Below are the code and all the weights of a small trained network. Each question names an input and a target symbol and asks about switching units off, where a switched-off unit gives its printed mean instead of its output.

import numpy as np


def w(rows, s, z=0):
    codes = np.array(rows[::2]) - 128.0
    scale = np.full(codes.shape[1], s)
    scale[-1] = z or s
    return codes * scale


def norm(h):
    return h / np.sqrt((h * h).mean(-1, keepdims=True) + 1e-5)


def f(y):
    return y / 2 * (1 + np.tanh(0.7978845608 * (y + 0.044715 * y**3)))


def softmax(a):
    e = np.exp(a - a.max(-1, keepdims=True))
    return e / e.sum(-1, keepdims=True)


def log_softmax(a):
    a = a - a.max(-1, keepdims=True)
    return a - np.log(np.exp(a).sum(-1, keepdims=True))


def net(x, mask):
    ids = ['αεθστω'.index(c) for c in x.split()]
    T = len(ids)
    res = E[ids] + P[:T]
    u = 0
    for l in range(2):
        q, k, v = (norm(res) @ M[l].T for M in (Q, K, V))
        z = softmax(np.where(np.tri(T) > 0, q @ k.T / 2**0.5, -1e9)) @ v
        res = res + np.where(mask[u], z, O[l][:, -1]) @ O[l][:, :-1]
        u += 1
        y = f(norm(res) @ A[l][:, :-1].T + A[l][:, -1])
        res = res + np.where(mask[u : u + 8], y, B[l][:, -1]) @ B[l][:, :-1]
        u += 8
    return log_softmax(norm(res)[-1] @ U[:, :-1].T + U[:, -1])


Q, K, V, O, A, B = {}, {}, {}, {}, {}, {}
E = w([
[121,124,72,132,207,153,99,101],'α',
[141,128,86,143,168,151,134,67],'ε',
[68,85,55,167,130,76,23,132],'θ',
[123,84,111,147,197,93,176,41],'σ',
[248,102,100,114,120,188,160,136],'τ',
[207,35,50,110,155,107,112,137],'ω',
],0.011)
P = w([
[123,150,115,150,151,201,168,163],'0',
[139,154,115,4,112,133,136,146],'1',
[164,138,103,189,147,106,129,200],'2',
[85,184,199,133,94,144,130,106],'3',
[95,121,60,143,116,152,163,112],'4',
[121,185,143,105,96,108,81,71],'5',
[159,63,200,168,193,90,122,165],'6',
],0.011)
Q[0] = w([
[181,229,194,81,143,78,93,118],'L0H1',
[78,125,62,21,54,238,127,1],'L0H1',
],0.0071)
K[0] = w([
[157,79,100,219,137,105,110,140],'L0H1',
[191,96,1,42,127,37,128,128],'L0H1',
],0.0098)
V[0] = w([
[235,75,108,137,121,125,131,81],'L0H1',
[147,255,214,116,138,146,186,139],'L0H1',
],0.0069)
O[0] = w([
[209,29,185,214,143,217,85,91,149],'L0H1',
[132,191,106,255,100,191,167,112,3],'L0H1',
],0.0092,0.0041)
A[0] = w([
[143,231,1,140,78,67,230,145,251],'L0N1',
[154,173,109,241,72,142,166,44,164],'L0N2',
[147,119,138,55,123,38,211,105,92],'L0N3',
[85,136,140,174,150,83,215,250,111],'L0N4',
[190,163,183,164,61,180,26,110,203],'L0N5',
[54,161,41,41,197,6,152,167,164],'L0N6',
[207,93,59,100,110,117,187,200,179],'L0N7',
[167,49,117,114,213,124,89,120,229],'L0N8',
],0.007,0.0014)
B[0] = w([
[45,82,144,105,152,255,157,69,154],'L0N1',
[173,172,85,85,107,71,109,195,154],'L0N2',
[154,199,160,161,123,127,83,141,157],'L0N3',
[115,147,65,33,138,116,179,40,141],'L0N4',
[64,144,129,86,137,142,123,95,148],'L0N5',
[125,125,159,171,123,184,120,104,254],'L0N6',
[30,158,149,138,127,101,121,100,159],'L0N7',
[139,131,161,145,125,118,143,164,230],'L0N8',
],0.0098,0.0093)
Q[1] = w([
[48,212,81,141,152,115,217,182],'L1H1',
[139,208,217,78,171,93,51,1],'L1H1',
],0.0069)
K[1] = w([
[99,224,91,105,167,96,174,149],'L1H1',
[43,94,71,163,72,74,2,111],'L1H1',
],0.0073)
V[1] = w([
[145,253,60,105,147,124,151,86],'L1H1',
[81,78,19,132,24,125,50,104],'L1H1',
],0.0068)
O[1] = w([
[177,46,37,107,124,120,2,33,3],'L1H1',
[72,175,80,172,94,228,47,240,139],'L1H1',
],0.0077,0.0031)
A[1] = w([
[164,118,14,56,78,118,122,87,15],'L1N1',
[216,97,109,254,99,136,139,145,3],'L1N2',
[192,128,135,149,105,78,94,238,101],'L1N3',
[75,89,122,162,91,181,146,92,95],'L1N4',
[168,130,142,52,7,123,165,65,24],'L1N5',
[109,146,128,158,159,152,126,13,205],'L1N6',
[130,167,192,184,117,143,186,140,226],'L1N7',
[65,231,159,139,76,207,82,210,80],'L1N8',
],0.0086,0.0025)
B[1] = w([
[125,66,141,57,55,75,38,192,142],'L1N1',
[130,208,185,181,16,195,133,121,146],'L1N2',
[141,62,146,95,173,208,183,71,158],'L1N3',
[126,138,155,95,230,161,150,34,156],'L1N4',
[160,162,154,243,94,133,106,149,127],'L1N5',
[106,135,48,135,122,173,197,143,201],'L1N6',
[98,99,68,83,104,113,22,144,193],'L1N7',
[124,254,124,154,153,50,74,59,254],'L1N8',
],0.009,0.0094)
U = w([
[34,111,71,108,178,211,174,89,11],'α',
[119,84,5,91,67,95,77,200,239],'ε',
[75,239,146,142,155,86,43,133,181],'θ',
[184,121,113,178,159,2,188,105,9],'σ',
[149,150,182,218,40,202,135,159,112],'τ',
[101,55,238,81,164,142,113,238,170],'ω',
],0.007,0.0011)

Each question gives the input, a string of symbols that net reads in full, and the target symbol t.
The units are the heads (2 rows each of Q, K, V and O) and the neurons (one row each of A and B). Each row of codes is followed by its name. A weight is (code - 128) times the scale printed after its matrix; where a second scale follows, it is the last column's (O, A, B and U).
mask holds one flag per unit, layer by layer, with each layer's heads first. A switched-off unit (its flag False) gives its mean, the last column of its rows in O or B, instead of its output. The means were averaged over made-up inputs and are rounded, as every weight is.
A unit's drop is (log p(t) with every unit on - log p(t) with that unit switched off) / (log p(t) with every unit on - log p(t) with every unit switched off).
The circuit of an input: a set's keep is (log p(t) with only the set's units on - log p(t) with every unit switched off) / (log p(t) with every unit on - log p(t) with every unit switched off). Starting from the 12 units with the biggest drops (on a tie, the unit counted first), units are removed one at a time, each time the one whose removal leaves the highest keep (on an exact tie, the one counted first), for as long as the keep stays at least 0.8.
units of the circuit, in order: the units of the circuit, biggest drop first
unit that matters most: the unit with the biggest drop
k most important neurons: the k neurons with the biggest drops, biggest first
top k neurons in layer l: the k neurons of layer l with the biggest drops, biggest first
drop when u is switched off: that unit's drop, to one decimal
input α θ θ α θ ω τ, target α: units of the circuit, in order -> L0H1, L0N1
input α θ α σ σ, target θ: units of the circuit, in order -> L0N3, L0H1
input θ α ω τ, target ω: units of the circuit, in order -> L0H1, L1N8
input τ σ α τ α σ ω, target τ: units of the circuit, in order -> L0H1
input τ τ α τ ε, target τ: units of the circuit, in order -> L0H1, L1N2
input τ θ τ α θ τ ε, target α: units of the circuit, in order -> L0H1, L0N1
input θ θ τ ω τ, target θ: top 2 neurons in layer 0 -> L0N7, L0N3
input α ω α τ ω α τ, target τ: 2 most important neurons -> L1N2, L1N8
input α τ τ, target α: 2 most important neurons -> L0N1, L0N7
input τ ε ω τ ε, target ε: 2 most important neurons -> L0N2, L0N6
input ε α ε θ θ α ω, target θ: 3 most important neurons -> L0N7, L0N3, L1N8
input α τ ε, target α: units of the circuit, in order -> L0N1, L0H1
input α ε τ ε, target ε: 3 most important neurons -> L0N2, L0N5, L0N6
input ε θ τ, target ε: 2 most important neurons -> L0N2, L0N6
input σ τ ω, target σ: unit that matters most -> L1H1
input α α α σ, target σ: top 2 neurons in layer 0 -> L0N1, L0N6
input θ θ σ ε θ τ α, target ε: 3 most important neurons -> L0N2, L1N1, L0N6
input α ε θ, target α: top 2 neurons in layer 0 -> L0N2, L0N1
input α α θ ε θ ω θ, target ε: top 3 neurons in layer 0 -> L0N4, L0N2, L0N6
input σ τ θ ω α τ ε, target ω: top 2 neurons in layer 1 -> L1N8, L1N7
input θ ε ω ω α θ θ, target ω: unit that matters most -> L1N3
input σ θ θ, target σ: 2 most important neurons -> L0N6, L1N7
input θ σ α ε α θ τ, target ε: 3 most important neurons -> L0N2, L1N1, L0N6
input τ ω α, target τ: drop when L0H1 is switched off -> 1.4
